Here is a tiny trained network, its code and every weight. The questions are about switching its units off for an input and a class, where a switched-off unit gives its printed mean instead of its output.

import numpy as np


def w(rows, s, z=0):
    codes = np.array(rows[::2]) - 128.0
    scale = np.full(codes.shape[1], s)
    scale[-1] = z or s
    return codes * scale


def norm(h):
    return h / np.sqrt((h * h).mean(-1, keepdims=True) + 1e-5)


def f(y):
    return y / 2 * (1 + np.tanh(0.7978845608 * (y + 0.044715 * y**3)))


def log_softmax(a):
    a = a - a.max(-1, keepdims=True)
    return a - np.log(np.exp(a).sum(-1, keepdims=True))


def net(x, mask):
    res = np.array(x, float).reshape(1, 4) / 4 @ E
    u = 0
    for l in range(3):
        y = f(norm(res) @ A[l][:, :-1].T + A[l][:, -1])
        res = res + np.where(mask[u : u + 5], y, B[l][:, -1]) @ B[l][:, :-1]
        u += 5
    return log_softmax(norm(res)[-1] @ U[:, :-1].T + U[:, -1])


A, B = {}, {}
E = w([
[205,141,228,177,129,165,90,212,137],'x0',
[26,144,96,141,145,91,49,238,158],'x1',
[126,127,130,127,125,129,127,127,129],'x2',
[101,202,66,102,100,255,169,178,118],'x3',
],0.016)
A[0] = w([
[188,208,51,185,140,238,228,122,144,2],'0.n1',
[164,42,251,135,75,162,190,76,90,75],'0.n2',
[106,91,104,84,114,93,80,157,112,86],'0.n3',
[134,119,100,34,135,127,183,1,154,48],'0.n4',
[118,122,137,164,108,125,80,212,214,105],'0.n5',
],0.0064,0.0039)
B[0] = w([
[93,104,169,23,58,91,107,108,102,233],'0.n1',
[181,162,129,124,188,86,96,96,172,255],'0.n2',
[157,151,139,107,98,66,139,134,109,150],'0.n3',
[111,23,131,171,105,138,152,176,10,248],'0.n4',
[106,97,165,136,185,129,103,84,112,226],'0.n5',
],0.011,0.0041)
A[1] = w([
[181,174,176,114,109,175,107,173,139,88],'1.n1',
[64,190,62,142,115,222,115,213,157,62],'1.n2',
[106,81,76,150,191,73,133,68,111,47],'1.n3',
[43,171,43,88,130,74,96,106,197,3],'1.n4',
[173,139,126,91,115,247,161,127,89,20],'1.n5',
],0.013,0.0063)
B[1] = w([
[137,146,206,101,140,92,143,129,172,206],'1.n1',
[249,114,90,155,176,126,141,83,96,254],'1.n2',
[167,145,153,140,59,106,202,177,158,229],'1.n3',
[100,164,120,63,67,47,134,135,143,217],'1.n4',
[83,190,143,92,90,112,114,148,177,205],'1.n5',
],0.018,0.0076)
A[2] = w([
[25,102,143,153,120,82,85,227,162,29],'2.n1',
[74,83,161,180,162,143,53,219,70,3],'2.n2',
[186,79,163,193,138,120,157,103,156,177],'2.n3',
[57,158,136,70,102,248,177,128,127,116],'2.n4',
[73,158,7,76,97,167,98,49,71,34],'2.n5',
],0.014,0.0024)
B[2] = w([
[59,148,188,128,53,139,97,115,204,203],'2.n1',
[98,84,7,188,129,180,82,67,141,176],'2.n2',
[92,145,60,119,161,180,108,151,105,254],'2.n3',
[51,114,227,141,143,153,109,96,136,188],'2.n4',
[85,22,118,199,106,170,178,118,69,206],'2.n5',
],0.017,0.01)
U = w([
[155,93,10,120,96,99,213,136,65,133],'0',
[91,192,215,58,36,76,140,154,189,253],'1',
[211,159,133,130,250,178,65,136,120,105],'2',
[51,112,143,163,120,164,33,121,185,94],'3',
[19,75,181,115,83,189,166,101,80,38],'4',
],0.024,0.0032)

Each question gives the input, the list of numbers given to net, and the class t.
The units are the neurons (one row each of A and B). Each row of codes is followed by its name. A weight is (code - 128) times the scale printed after its matrix; where a second scale follows, it is the last column's (A, B and U).
mask holds one flag per neuron, layer by layer. A switched-off neuron (its flag False) gives its mean, the last column of its row in B, instead of its output. The means were averaged over made-up inputs and are rounded, as every weight is.
A unit's drop is (log p(t) with every unit on - log p(t) with that unit switched off) / (log p(t) with every unit on - log p(t) with every unit switched off).
The circuit of an input: a set's keep is (log p(t) with only the set's units on - log p(t) with every unit switched off) / (log p(t) with every unit on - log p(t) with every unit switched off). Starting from the 12 units with the biggest drops (on a tie, the unit counted first), units are removed one at a time, each time the one whose removal leaves the highest keep (on an exact tie, the one counted first), for as long as the keep stays at least 0.8.
circuit, biggest first: the units of the circuit, biggest drop first
unit that matters most: the unit with the biggest drop
top k neurons: the k neurons with the biggest drops, biggest first
top k neurons in layer l: the k neurons of layer l with the biggest drops, biggest first
drop of u: that unit's drop, to one decimal
input [-8,2,8,-1], class 1: unit that matters most => 1.n3
input [0,-8,-3,-1], class 0: top 2 neurons => (0.n2 0.n4)
input [0,4,-2,-6], class 1: top 2 neurons => (0.n4 1.n3)
input [5,-7,6,0], class 2: top 2 neurons => (0.n2 1.n4)
input [0,5,-2,1], class 0: top 2 neurons in layer 1 => (1.n2 1.n4)
input [1,-6,-4,-3], class 2: top 2 neurons => (0.n2 2.n5)
input [-7,4,-3,1], class 0: top 3 neurons in layer 2 => (2.n5 2.n1 2.n4)
input [1,-2,-4,-5], class 2: top 3 neurons => (2.n5 1.n4 0.n2)
input [-4,1,7,-8], class 1: top 2 neurons => (1.n2 2.n5)
input [1,-4,-3,7], class 1: top 2 neurons => (1.n5 1.n1)
input [6,-6,5,1], class 1: top 3 neurons in layer 1 => (1.n2 1.n5 1.n1)
input [-7,-7,-3,1], class 4: top 2 neurons => (1.n2 2.n4)
input [5,-7,1,1], class 1: top 3 neurons in layer 1 => (1.n2 1.n5 1.n1)
input [2,1,-4,2], class 2: circuit, biggest first => (1.n2)
input [-8,6,2,0], class 1: top 2 neurons in layer 1 => (1.n4 1.n3)
input [7,-7,0,-4], class 2: drop of 1.n2 => 0.0
input [-3,8,5,3], class 0: drop of 1.n2 => 1.4
input [2,-7,-8,-8], class 2: drop of 2.n5 => 0.1
input [-4,6,2,6], class 0: drop of 1.n2 => 1.9
input [-8,5,1,2], class 0: circuit, biggest first => (1.n2)
